Here is a tiny trained network, its code and every weight. The questions are about switching its units off for an input and a target symbol, where a switched-off unit gives its printed mean instead of its output.

import numpy as np


def w(rows, s, z=0):
    codes = np.array(rows[::2]) - 128.0
    scale = np.full(codes.shape[1], s)
    scale[-1] = z or s
    return codes * scale


def norm(h):
    return h / np.sqrt((h * h).mean(-1, keepdims=True) + 1e-5)


def f(y):
    return y / 2 * (1 + np.tanh(0.7978845608 * (y + 0.044715 * y**3)))


def softmax(a):
    e = np.exp(a - a.max(-1, keepdims=True))
    return e / e.sum(-1, keepdims=True)


def log_softmax(a):
    a = a - a.max(-1, keepdims=True)
    return a - np.log(np.exp(a).sum(-1, keepdims=True))


def net(x, mask):
    ids = ['αγλμστψω'.index(c) for c in x.split()]
    T = len(ids)
    res = E[ids] + P[:T]
    r = norm(res)
    for j in range(2):
        rows = slice(4 * j, 4 * j + 4)
        q, k, v = (r @ M[0][rows].T for M in (Q, K, V))
        z = softmax(np.where(np.tri(T) > 0, q @ k.T / 4**0.5, -1e9)) @ v
        o = O[0][rows]
        res = res + np.where(mask[j], z, o[:, -1]) @ o[:, :-1]
    y = f(norm(res) @ A[0][:, :-1].T + A[0][:, -1])
    res = res + np.where(mask[2:6], y, B[0][:, -1]) @ B[0][:, :-1]
    return log_softmax(norm(res)[-1] @ U[:, :-1].T + U[:, -1])


Q, K, V, O, A, B = {}, {}, {}, {}, {}, {}
E = w([
[60,127,227,148,185,130],'α',
[97,40,144,60,191,116],'γ',
[63,84,202,112,187,71],'λ',
[107,120,173,212,204,183],'μ',
[136,56,108,125,234,117],'σ',
[119,129,29,30,162,167],'τ',
[96,186,86,63,225,108],'ψ',
[79,118,191,126,130,252],'ω',
],0.014)
P = w([
[246,179,207,70,118,127],'0',
[215,162,192,75,140,129],'1',
[194,153,183,91,152,128],'2',
[173,145,173,96,153,125],'3',
[156,139,166,103,155,124],'4',
[141,137,157,112,154,123],'5',
[129,133,147,125,156,123],'6',
[118,129,135,130,151,124],'7',
[106,126,125,139,148,122],'8',
[95,122,114,147,142,123],'9',
[82,117,104,156,139,123],'10',
[67,110,93,162,133,117],'11',
[49,107,82,171,127,113],'12',
[22,104,73,175,141,121],'13',
],0.012)
Q[0] = w([
[99,180,132,132,135,168],'head 0',
[230,202,128,172,2,22],'head 0',
[121,185,124,98,123,97],'head 0',
[128,152,158,156,133,129],'head 0',
[183,125,158,165,21,106],'head 1',
[172,177,125,160,69,177],'head 1',
[77,171,166,78,155,81],'head 1',
[111,70,158,152,180,134],'head 1',
],0.016)
K[0] = w([
[105,75,124,139,137,70],'head 0',
[227,142,189,81,121,132],'head 0',
[143,96,174,138,142,157],'head 0',
[155,112,107,100,151,130],'head 0',
[251,148,159,95,156,128],'head 1',
[162,133,181,91,146,115],'head 1',
[114,62,88,163,137,159],'head 1',
[94,157,86,128,112,131],'head 1',
],0.016)
V[0] = w([
[138,216,80,91,158,168],'head 0',
[125,90,97,131,173,117],'head 0',
[128,205,95,164,137,67],'head 0',
[102,248,145,136,156,186],'head 0',
[110,194,133,113,86,171],'head 1',
[88,172,157,79,133,105],'head 1',
[128,118,102,129,180,40],'head 1',
[172,105,132,97,137,202],'head 1',
],0.014)
O[0] = w([
[66,220,127,124,137,2,110],'head 0',
[84,136,149,95,153,121,243],'head 0',
[100,151,183,35,47,30,33],'head 0',
[122,77,103,161,94,36,216],'head 0',
[92,91,150,155,99,125,40],'head 1',
[202,39,126,117,76,83,255],'head 1',
[240,230,162,103,115,61,189],'head 1',
[32,145,104,107,137,174,191],'head 1',
],0.0097,0.0051)
A[0] = w([
[23,119,141,108,129,198,4],'neuron 0',
[177,151,254,137,98,122,75],'neuron 1',
[173,100,123,78,193,51,122],'neuron 2',
[3,125,155,160,224,152,156],'neuron 3',
],0.0095,0.0042)
B[0] = w([
[76,163,246,181,164,121,152],'neuron 0',
[91,189,129,98,157,145,152],'neuron 1',
[133,170,133,216,69,144,237],'neuron 2',
[158,155,67,117,68,150,254],'neuron 3',
],0.012,0.0081)
U = w([
[94,65,175,98,152,15,245],'α',
[191,94,156,86,128,160,121],'γ',
[143,174,184,74,143,165,169],'λ',
[169,62,113,208,89,124,105],'μ',
[144,180,112,164,230,180,2],'σ',
[135,140,57,85,19,164,63],'τ',
[110,203,135,156,100,68,137],'ψ',
[4,57,126,115,175,124,235],'ω',
],0.013,0.0039)

Each question gives the input, a string of symbols that net reads in full, and the target symbol t.
The units are the heads (4 rows each of Q, K, V and O) and the neurons (one row each of A and B). Each row of codes is followed by its name. A weight is (code - 128) times the scale printed after its matrix; where a second scale follows, it is the last column's (O, A, B and U).
mask holds one flag per unit, heads first, then neurons. A switched-off unit (its flag False) gives its mean, the last column of its rows in O or B, instead of its output. The means were averaged over made-up inputs and are rounded, as every weight is.
A unit's drop is (log p(t) with every unit on - log p(t) with that unit switched off) / (log p(t) with every unit on - log p(t) with every unit switched off).
The circuit of an input: a set's keep is (log p(t) with only the set's units on - log p(t) with every unit switched off) / (log p(t) with every unit on - log p(t) with every unit switched off). Starting from all 6 units, units are removed one at a time, each time the one whose removal leaves the highest keep (on an exact tie, the one counted first), for as long as the keep stays at least 0.8.
circuit, biggest first: the units of the circuit, biggest drop first
k most important neurons: the k neurons with the biggest drops, biggest first
heads that matter: for each layer, one digit per head in row order, 1 if its drop is at least 0.15 and else 0, layers parted by /
input τ α γ α μ α α ω α τ λ τ τ α, target ψ: circuit, biggest first => head 0; head 1
input λ γ τ γ, target τ: circuit, biggest first => neuron 3; head 1
input ψ α σ γ ψ σ λ σ γ τ μ, target τ: heads that matter => 00
input ω σ μ ψ, target τ: circuit, biggest first => head 1; neuron 3
input σ α τ ω, target ω: 2 most important neurons => neuron 0; neuron 2
input α σ α γ, target μ: circuit, biggest first => neuron 2
input σ γ γ γ α α α α σ ψ λ, target ψ: circuit, biggest first => neuron 2; head 1
input α ω α μ γ τ σ λ γ, target γ: 2 most important neurons => neuron 0; neuron 1
input λ λ ω λ α λ α ψ α τ α γ, target τ: heads that matter => 10
input μ ψ ω λ μ α ψ λ ψ τ γ γ α γ, target μ: heads that matter => 01
input α ψ α σ λ, target λ: heads that matter => 11
input α γ ω λ ψ ω τ μ σ, target τ: circuit, biggest first => neuron 3; head 1
input α τ α ψ σ γ λ λ γ γ ω α, target ω: heads that matter => 01
input α γ σ α γ ψ α ω α σ, target ω: 2 most important neurons => neuron 2; neuron 0
input ω τ α α σ μ μ τ λ α, target τ: heads that matter => 00
input ψ α α σ ω ψ α λ, target μ: heads that matter => 10
input ψ α ψ ω γ, target ω: heads that matter => 01
input α σ α ψ α, target α: circuit, biggest first => head 0
input γ α α ω μ α λ α α λ α, target γ: circuit, biggest first => head 0; neuron 2
input ψ α λ λ α ψ α ψ ψ, target α: heads that matter => 10
input σ λ ψ τ λ μ ψ ψ μ σ, target ψ: heads that matter => 11
